Below is a small trained network, with its code and all its weights. Each question gives an input and a class and asks what happens when units are switched off, that is, made to give their printed mean instead of their output.

import numpy as np


def w(rows, s, z=0):
    codes = np.array(rows[::2]) - 128.0
    scale = np.full(codes.shape[1], s)
    scale[-1] = z or s
    return codes * scale


def f(y):
    return y / 2 * (1 + np.tanh(0.7978845608 * (y + 0.044715 * y**3)))


def log_softmax(a):
    a = a - a.max(-1, keepdims=True)
    return a - np.log(np.exp(a).sum(-1, keepdims=True))


def net(x, mask):
    res = np.array(x, float).reshape(1, 5) / 4 @ E
    y = f(res @ A[0][:, :-1].T + A[0][:, -1])
    res = res + np.where(mask, y, B[0][:, -1]) @ B[0][:, :-1]
    return log_softmax(res[-1] @ U[:, :-1].T + U[:, -1])


A, B = {}, {}
E = w([
[116,135,142,129,143,120],'x0',
[134,180,111,255,56,82],'x1',
[137,2,218,119,35,117],'x2',
[130,131,131,128,124,139],'x3',
[59,43,100,199,206,205],'x4',
],0.0089)
A[0] = w([
[156,236,124,134,92,78,193],'n1',
[120,112,142,210,90,80,108],'n2',
[123,207,79,203,130,113,143],'n3',
[157,156,142,39,89,86,255],'n4',
[107,6,125,152,166,184,149],'n5',
[97,87,151,157,143,164,167],'n6',
[111,77,191,200,51,74,48],'n7',
[107,181,73,28,194,172,232],'n8',
[96,130,138,74,108,136,46],'n9',
[90,101,92,220,175,175,152],'n10',
[117,63,187,51,111,121,161],'n11',
],0.014,0.004)
B[0] = w([
[54,183,107,36,64,114,248],'n1',
[124,180,75,157,188,165,184],'n2',
[58,144,166,147,45,163,226],'n3',
[168,91,141,151,109,13,238],'n4',
[116,151,126,1,117,237,233],'n5',
[124,147,111,79,137,180,179],'n6',
[192,136,43,102,222,65,203],'n7',
[189,157,22,128,214,92,245],'n8',
[140,90,148,128,130,134,143],'n9',
[126,92,177,255,149,208,222],'n10',
[119,60,220,120,63,80,221],'n11',
],0.018,0.014)
U = w([
[186,178,54,128,153,8,248],'0',
[40,161,166,3,33,178,130],'1',
[187,133,78,130,250,193,226],'2',
[58,143,203,227,96,188,2],'3',
[170,42,251,123,83,68,33],'4',
],0.0058,0.0022)

Each question gives the input, the list of numbers given to net, and the class t.
The units are the neurons (one row each of A and B). Each row of codes is followed by its name. A weight is (code - 128) times the scale printed after its matrix; where a second scale follows, it is the last column's (A, B and U).
mask holds one flag per neuron, in row order. A switched-off neuron (its flag False) gives its mean, the last column of its row in B, instead of its output. The means were averaged over made-up inputs and are rounded, as every weight is.
A unit's drop is (log p(t) with every unit on - log p(t) with that unit switched off) / (log p(t) with every unit on - log p(t) with every unit switched off).
The circuit of an input: a set's keep is (log p(t) with only the set's units on - log p(t) with every unit switched off) / (log p(t) with every unit on - log p(t) with every unit switched off). Starting from all 11 units, units are removed one at a time, each time the one whose removal leaves the highest keep (on an exact tie, the one counted first), for as long as the keep stays at least 0.8.
units of the circuit, in order: the units of the circuit, biggest drop first
most important unit: the unit with the biggest drop
top k neurons: the k neurons with the biggest drops, biggest first
drop of u: that unit's drop, to one decimal
input [3,8,-8,-3,-1], class 1: units of the circuit, in order => [n1]
input [2,1,7,-5,8], class 2: units of the circuit, in order => [n7 n10]
input [4,6,0,-8,1], class 3: units of the circuit, in order => [n8 n5]
input [-6,0,6,-7,-8], class 4: top 2 neurons => [n11 n8]
input [7,2,-7,8,-6], class 1: top 2 neurons => [n1 n3]
input [1,-7,1,-5,0], class 4: units of the circuit, in order => [n11 n1]
input [-2,0,1,-3,-5], class 4: units of the circuit, in order => [n8 n5]
input [-8,1,1,0,5], class 2: top 4 neurons => [n1 n3 n11 n10]
input [-5,1,2,1,8], class 2: top 4 neurons => [n10 n1 n3 n11]
input [1,-3,-5,1,0], class 0: top 2 neurons => [n5 n10]
input [-2,-4,0,-5,-7], class 0: top 3 neurons => [n8 n10 n3]
input [-1,2,5,0,5], class 2: top 2 neurons => [n7 n1]
input [2,1,1,2,6], class 2: top 2 neurons => [n1 n3]
input [-6,3,-8,-4,8], class 3: most important unit => n3
input [-5,-2,0,-5,-2], class 0: top 2 neurons => [n10 n3]
input [-1,1,0,-6,2], class 3: top 3 neurons => [n8 n7 n1]
input [-5,5,4,-5,0], class 0: drop of n7 => 0.5
input [1,5,-2,6,7], class 3: drop of n10 => 0.5
input [-4,3,6,4,5], class 2: drop of n7 => 0.2
input [4,-2,8,-2,-2], class 4: units of the circuit, in order => [n11]
